Below are the code and all the weights of a small trained network. Each question names an input and a class and asks about switching units off, where a switched-off unit gives its printed mean instead of its output.

import numpy as np


def w(rows, s, z=0):
    codes = np.array(rows[::2]) - 128.0
    scale = np.full(codes.shape[1], s)
    scale[-1] = z or s
    return codes * scale


def f(y):
    return y / 2 * (1 + np.tanh(0.7978845608 * (y + 0.044715 * y**3)))


def log_softmax(a):
    a = a - a.max(-1, keepdims=True)
    return a - np.log(np.exp(a).sum(-1, keepdims=True))


def net(x, mask):
    res = np.array(x, float).reshape(1, 5) / 4 @ E
    y = f(res @ A[0][:, :-1].T + A[0][:, -1])
    res = res + np.where(mask, y, B[0][:, -1]) @ B[0][:, :-1]
    return log_softmax(res[-1] @ U[:, :-1].T + U[:, -1])


A, B = {}, {}
E = w([
[155,102,183,2],'x0',
[129,128,130,129],'x1',
[147,170,7,75],'x2',
[85,27,71,126],'x3',
[9,182,144,98],'x4',
],0.0077)
A[0] = w([
[135,106,142,59,61],'n1',
[161,186,183,130,43],'n2',
[133,154,78,115,54],'n3',
[137,155,35,109,55],'n4',
[180,202,147,140,119],'n5',
[39,146,170,139,77],'n6',
[122,66,148,72,101],'n7',
[152,161,56,127,64],'n8',
[138,92,203,168,40],'n9',
[146,120,180,53,97],'n10',
[124,51,182,165,55],'n11',
[169,183,57,94,31],'n12',
[90,39,204,169,3],'n13',
[155,152,36,65,92],'n14',
[101,130,120,233,104],'n15',
[121,174,55,213,54],'n16',
[64,195,115,106,77],'n17',
[185,237,154,90,63],'n18',
[216,76,172,176,137],'n19',
[149,165,110,246,54],'n20',
[100,121,103,180,35],'n21',
[169,93,148,32,73],'n22',
[140,146,65,70,29],'n23',
[91,49,80,112,69],'n24',
[205,177,142,149,73],'n25',
[190,103,121,145,121],'n26',
[149,136,123,162,12],'n27',
[189,105,129,137,45],'n28',
[211,97,92,123,47],'n29',
[120,150,71,167,110],'n30',
[128,127,169,180,56],'n31',
[99,75,93,113,168],'n32',
[194,103,100,146,116],'n33',
[105,105,189,171,107],'n34',
[135,21,87,132,96],'n35',
],0.011,0.006)
B[0] = w([
[165,35,102,158,171],'n1',
[122,107,197,178,161],'n2',
[186,130,206,102,139],'n3',
[165,169,204,86,197],'n4',
[67,123,175,208,192],'n5',
[79,110,149,42,213],'n6',
[152,50,111,162,206],'n7',
[154,130,161,96,170],'n8',
[155,168,189,82,186],'n9',
[161,29,42,111,225],'n10',
[162,161,185,128,199],'n11',
[155,167,183,104,176],'n12',
[165,176,207,97,215],'n13',
[151,162,198,100,235],'n14',
[167,2,101,82,241],'n15',
[152,48,118,119,228],'n16',
[54,91,145,92,204],'n17',
[88,70,185,198,214],'n18',
[68,169,99,59,254],'n19',
[127,28,108,115,214],'n20',
[150,26,168,142,144],'n21',
[141,14,89,145,235],'n22',
[197,115,197,97,166],'n23',
[76,106,240,234,204],'n24',
[44,119,168,129,164],'n25',
[58,138,105,102,170],'n26',
[118,55,183,94,104],'n27',
[85,92,161,92,135],'n28',
[76,134,128,106,164],'n29',
[179,71,149,89,191],'n30',
[161,137,150,143,147],'n31',
[75,192,148,173,229],'n32',
[64,160,116,99,175],'n33',
[207,184,150,71,206],'n34',
[72,148,173,167,228],'n35',
],0.01,0.0046)
U = w([
[92,103,198,251,79],'0',
[181,46,101,117,37],'1',
[205,162,172,81,39],'2',
[114,119,127,130,249],'3',
[43,126,113,53,49],'4',
[168,183,52,182,140],'5',
],0.014,0.013)

Each question gives the input, the list of numbers given to net, and the class t.
The units are the neurons (one row each of A and B). Each row of codes is followed by its name. A weight is (code - 128) times the scale printed after its matrix; where a second scale follows, it is the last column's (A, B and U).
mask holds one flag per neuron, in row order. A switched-off neuron (its flag False) gives its mean, the last column of its row in B, instead of its output. The means were averaged over made-up inputs and are rounded, as every weight is.
A unit's drop is (log p(t) with every unit on - log p(t) with that unit switched off) / (log p(t) with every unit on - log p(t) with every unit switched off).
The circuit of an input: a set's keep is (log p(t) with only the set's units on - log p(t) with every unit switched off) / (log p(t) with every unit on - log p(t) with every unit switched off). Starting from the 12 units with the biggest drops (on a tie, the unit counted first), units are removed one at a time, each time the one whose removal leaves the highest keep (on an exact tie, the one counted first), for as long as the keep stays at least 0.8.
circuit, biggest first: the units of the circuit, biggest drop first
top k neurons: the k neurons with the biggest drops, biggest first
drop when u is switched off: that unit's drop, to one decimal
input [5,7,-8,-1,-7], class 2: circuit, biggest first -> (n9)
input [-6,4,0,4,7], class 4: top 2 neurons -> (n6 n17)
input [-7,7,8,3,-4], class 2: circuit, biggest first -> (n4 n14)
input [-7,7,3,2,-8], class 4: top 3 neurons -> (n33 n19 n26)
input [-3,-7,-6,-6,-3], class 3: top 2 neurons -> (n19 n24)
input [8,4,-7,5,1], class 1: top 3 neurons -> (n10 n22 n7)
input [6,2,-5,7,-8], class 4: top 4 neurons -> (n19 n26 n33 n29)
input [8,-8,5,-8,1], class 0: top 2 neurons -> (n18 n5)
input [4,4,3,-3,1], class 1: circuit, biggest first -> (n10 n19)
input [-3,-3,-5,3,-7], class 4: circuit, biggest first -> (n19 n26)
input [4,-5,-8,-6,5], class 2: top 2 neurons -> (n34 n9)
input [-7,7,-1,6,-4], class 1: top 3 neurons -> (n15 n20 n16)
input [-6,5,3,-3,-5], class 1: top 2 neurons -> (n20 n16)
input [8,-4,-3,8,-2], class 0: circuit, biggest first -> (n24)
input [-3,0,7,7,-4], class 0: top 2 neurons -> (n24 n35)
input [5,-1,4,-7,-5], class 0: top 2 neurons -> (n18 n5)
input [-4,4,-7,2,-8], class 4: top 3 neurons -> (n19 n26 n33)
input [7,0,0,-2,6], class 1: drop when n10 is switched off -> 0.2
input [-4,5,-4,4,3], class 3: drop when n7 is switched off -> 0.1
input [2,-2,6,1,-6], class 2: drop when n4 is switched off -> 0.3
input [8,5,7,2,0], class 1: circuit, biggest first -> (n22)
input [0,1,3,-6,2], class 0: drop when n18 is switched off -> 0.2
